Look-ups in named tables: a row name and a column name give one cell, copied from the table.

Table vabapar
	mig	bibogev	pupala	gudip	fepov
zaso	66.77	46.98	31.25	58.96	66.37
rogazuf	61.72	62.83	64.82	10.17	18.31
daf	72.17	52.96	40.26	56.53	68.86
pomosa	44.12	65.03	45.70	17.21	59.19
nev	58.97	55.07	42.61	72.35	64.87
nek	15.07	45.74	78.32	80.26	27.12
vaku	57.90	58.24	39.84	52.86	61.53
fovola	68.85	57.76	44.14	50.18	64.84
pilab	77.12	40.06	30.26	57.47	62.28
rilode	44.42	64.99	45.33	16.99	59.06
luvo	75.75	27.50	96.87	35.39	58.33
kun	48.49	49.86	67.12	39.86	42.35

vaku, gudip -> 52.86
pilab, fepov -> 62.28
nek, fepov -> 27.12
kun, bibogev -> 49.86
fovola, mig -> 68.85
fovola, pupala -> 44.14
daf, gudip -> 56.53
zaso, bibogev -> 46.98
fovola, fepov -> 64.84
daf, pupala -> 40.26
rilode, mig -> 44.42
nev, pupala -> 42.61
fovola, bibogev -> 57.76
zaso, fepov -> 66.37
nev, mig -> 58.97
pilab, gudip -> 57.47
zaso, mig -> 66.77

rop:
columns: rifuze, teno, kesebat, bot
gak: [179, 197, 176, 134]
med: [178, 129, 180, 224]
pag: [187, 149, 176, 171]
dige: [199, 122, 187, 143]
laz: [144, 159, 174, 167]
femavir: [190, 145, 184, 113]
fab: [202, 175, 176, 151]
keta: [126, 7, 199, 147]

kesebat of med: 180
rifuze of fab: 202
kesebat of femavir: 184
kesebat of pag: 176
bot of femavir: 113
bot of med: 224
kesebat of fab: 176
teno of fab: 175
teno of pag: 149
rifuze of dige: 199
teno of laz: 159

zozin:
         semer  bidit    far  zivinof   nuta
gudek     1.13   0.16   0.48    -0.77  -0.41
donumu   -3.05   1.93  -2.74    -2.73   3.81
bupugiv   5.28  -6.23   5.46     3.20  -6.31
rok       0.45  -1.51   0.42     0.89  -1.96
nepatuz  -2.12   3.46  -2.50    -3.84   3.07
libobib  -2.97   3.26  -2.93    -1.97   1.11
busorez   3.36   4.29   0.36    -4.40   3.27
las      -5.20   3.37  -3.87    -2.61   2.72
zumis    -5.80   6.45  -7.37    -7.90   8.97
mev      -4.45   5.58  -4.73    -5.32   4.95

zivinof of gudek = -0.77
zivinof of libobib = -1.97
semer of rok = 0.45
semer of donumu = -3.05
bidit of busorez = 4.29
far of nepatuz = -2.50
far of bupugiv = 5.46

rafi =
         lol  tufe  vaguna  mafo  mukazoz  kuvafun
zusani    46    40      34    41       12       77
zulosoz   40    33      41    12       77       11
dom       34    41      11    77       11       12
las       12    77      11    11       40       16

zusani, kuvafun: 77
zusani, lol: 46
las, tufe: 77
las, mafo: 11
zulosoz, lol: 40
las, mukazoz: 40
dom, lol: 34
las, vaguna: 11
zulosoz, kuvafun: 11
las, lol: 12
zusani, vaguna: 34
zusani, mafo: 41
dom, kuvafun: 12
dom, vaguna: 11
dom, mukazoz: 11
Which row has the largest tufe? las

lobudur.csv
,fipov,tugu,zona,venale,rov,koz,regonad
zus,0.7,0.5,0.5,0.8,0.6,0.5,0.7
zumeti,0.6,0.4,0.4,0.7,0.5,0.5,0.8
gupap,0.5,0.5,0.4,0.6,0.5,0.6,0.7
rog,0.7,0.5,0.7,0.8,0.6,0.7,0.7
pakedo,0.5,0.5,0.1,0.6,0.5,0.5,0.7
rolema,0.6,0.5,0.3,0.6,0.6,0.4,0.7
ganik,0.6,0.6,0.8,0.7,0.5,0.7,0.7
bupalu,0.4,0.6,0.4,0.4,0.5,0.6,0.6
feza,0.7,0.5,0.5,0.8,0.6,0.6,0.7
lebev,0.5,0.4,0.3,0.7,0.5,0.6,0.8

What is the rov of pakedo in lobudur? 0.5
What is the fipov of bupalu in lobudur? 0.4
What is the fipov of feza in lobudur? 0.7
What is the venale of zus in lobudur? 0.8
What is the zona of lebev in lobudur? 0.3
What is the venale of rolema in lobudur? 0.6
What is the venale of pakedo in lobudur? 0.6
What is the fipov of zumeti in lobudur? 0.6
What is the tugu of rolema in lobudur? 0.5
What is the koz of bupalu in lobudur? 0.6
What is the regonad of gupap in lobudur? 0.7
What is the koz of feza in lobudur? 0.6
What is the regonad of zumeti in lobudur? 0.8
What is the koz of rog in lobudur? 0.7
What is the koz of lebev in lobudur? 0.6
What is the zona of pakedo in lobudur? 0.1
What is the rov of rolema in lobudur? 0.6

